Small tables with named rows and columns. After each table, cells are looked up by row and column.

goba =
cols = nid, pob, figuve, digoro, lom
mita: [83, 122, 82, 191, 94]
zab: [151, 57, 172, 72, 179]
redevu: [50, 156, 187, 188, 92]
momeza: [184, 51, 193, 75, 166]
sisi: [157, 169, 35, 70, 147]
bibi: [212, 159, 147, 129, 44]
pema: [84, 76, 158, 145, 160]
vupe: [73, 184, 186, 101, 76]

digoro of bibi is 129
pob of momeza is 51
pob of bibi is 159
nid of bibi is 212
pob of pema is 76
figuve of pema is 158
pob of mita is 122
nid of sisi is 157
digoro of vupe is 101
digoro of pema is 145
lom of pema is 160
lom of mita is 94
figuve of mita is 82

rog =
cols = piz, kulepi, gilazo, riguk
tofe: [93, 60, 49, 75]
zosipag: [40, 25, 87, 68]
fod: [58, 32, 16, 55]

kulepi of tofe: 60
piz of zosipag: 40
piz of fod: 58
gilazo of zosipag: 87
kulepi of fod: 32
gilazo of tofe: 49
riguk of zosipag: 68
gilazo of fod: 16
piz of tofe: 93
riguk of fod: 55
kulepi of zosipag: 25
riguk of tofe: 75
Which row has the largest gilazo? zosipag

Table fub
|  | lafu | nida | godukog | tanog | saf |
|---|---|---|---|---|---|
| vemabam | 77 | 87 | 75 | 65 | 90 |
| zuzini | 98 | 149 | 127 | 139 | 85 |
| tufifak | 109 | 88 | 68 | 104 | 81 |
| vibul | 138 | 84 | 176 | 91 | 224 |
| nof | 99 | 149 | 67 | 145 | 37 |
| kibaf | 136 | 76 | 77 | 49 | 75 |
| veg | 106 | 112 | 134 | 113 | 129 |
| rez | 109 | 112 | 98 | 111 | 118 |
| rosibe | 79 | 69 | 117 | 104 | 150 |
| fer | 139 | 119 | 126 | 153 | 86 |
| falu | 105 | 114 | 105 | 168 | 66 |
| temin | 108 | 98 | 145 | 117 | 144 |
| tela | 148 | 145 | 98 | 115 | 119 |
| soka | 90 | 134 | 152 | 162 | 113 |

lafu of nof = 99
tanog of zuzini = 139
tanog of vibul = 91
saf of falu = 66
tanog of kibaf = 49
godukog of kibaf = 77
godukog of vemabam = 75
Which row has the largest saf? vibul

resetam:
|  | tos | dekufa | mig | pitibu | sipo | zin | kizi | dep |
|---|---|---|---|---|---|---|---|---|
| tose | 43273 | 47241 | 38468 | 39186 | 41749 | 68904 | 31924 | 75675 |
| govezut | 45011 | 65791 | 40230 | 23426 | 41749 | 62516 | 35748 | 43740 |
| ret | 45011 | 46338 | 23891 | 57181 | 28645 | 60975 | 36833 | 73791 |
| susoz | 45011 | 32150 | 39675 | 70997 | 41749 | 52238 | 44857 | 73757 |
| dukivu | 45011 | 68330 | 57152 | 15216 | 55023 | 60975 | 36833 | 31395 |
| lepore | 45011 | 66683 | 56951 | 11866 | 58595 | 60975 | 36833 | 43740 |

dukivu, kizi: 36833
ret, mig: 23891
tose, kizi: 31924
lepore, pitibu: 11866
govezut, zin: 62516
dukivu, sipo: 55023
govezut, dep: 43740
govezut, tos: 45011
susoz, dekufa: 32150
govezut, mig: 40230
tose, pitibu: 39186

nakev =
          vipu  mafibu    dad  pazudam    mur   vula   noso  tanafi    veg
mesup    -0.60   -0.19  -0.14    -0.70  -0.26   0.26   0.09    0.32  -0.10
sotor    -0.22    0.31  -0.27     0.28  -0.09  -0.02   0.08   -0.50  -0.09
fena     -0.25   -0.27   0.11     0.22   0.12  -0.18  -0.03    0.01   0.15
fibi      0.21   -0.44   0.99     0.06   0.35   0.25  -0.08    0.18  -0.15
dasikes  -0.11    0.05  -0.17    -0.49   0.08  -0.78  -0.14   -0.11   0.12
zep       0.24    0.20   0.39     0.30  -0.40  -0.36  -0.16    0.46  -0.13
zav       0.31   -0.25  -0.15    -0.13   0.13  -0.01   0.05   -0.10   0.30
mot       0.04    0.65   0.02    -0.06  -0.05  -0.21  -0.01    0.02  -0.11
kopom    -0.09    0.83   0.13     0.13  -0.15  -0.53  -0.09    0.68  -0.07
nid       0.31   -0.40  -0.23    -0.12   0.02   0.21  -0.05   -0.20  -0.06
bubagag   0.14   -0.07  -0.11    -0.09   0.42   0.10   0.02   -0.07   0.19
litiri   -0.27   -0.52   0.22    -0.32   0.08   0.00   0.15   -0.06   0.18
garipa   -0.09    0.67   0.33    -0.14  -0.06  -0.01   0.09    0.28  -0.21

vula of zep = -0.36
mafibu of nid = -0.40
pazudam of sotor = 0.28
dad of nid = -0.23
tanafi of bubagag = -0.07
tanafi of sotor = -0.50
mur of garipa = -0.06
pazudam of zav = -0.13
vipu of sotor = -0.22
noso of mesup = 0.09
mur of bubagag = 0.42
vipu of bubagag = 0.14
vipu of nid = 0.31
noso of litiri = 0.15
tanafi of fibi = 0.18
pazudam of kopom = 0.13
mafibu of zep = 0.20
pazudam of fena = 0.22
tanafi of kopom = 0.68

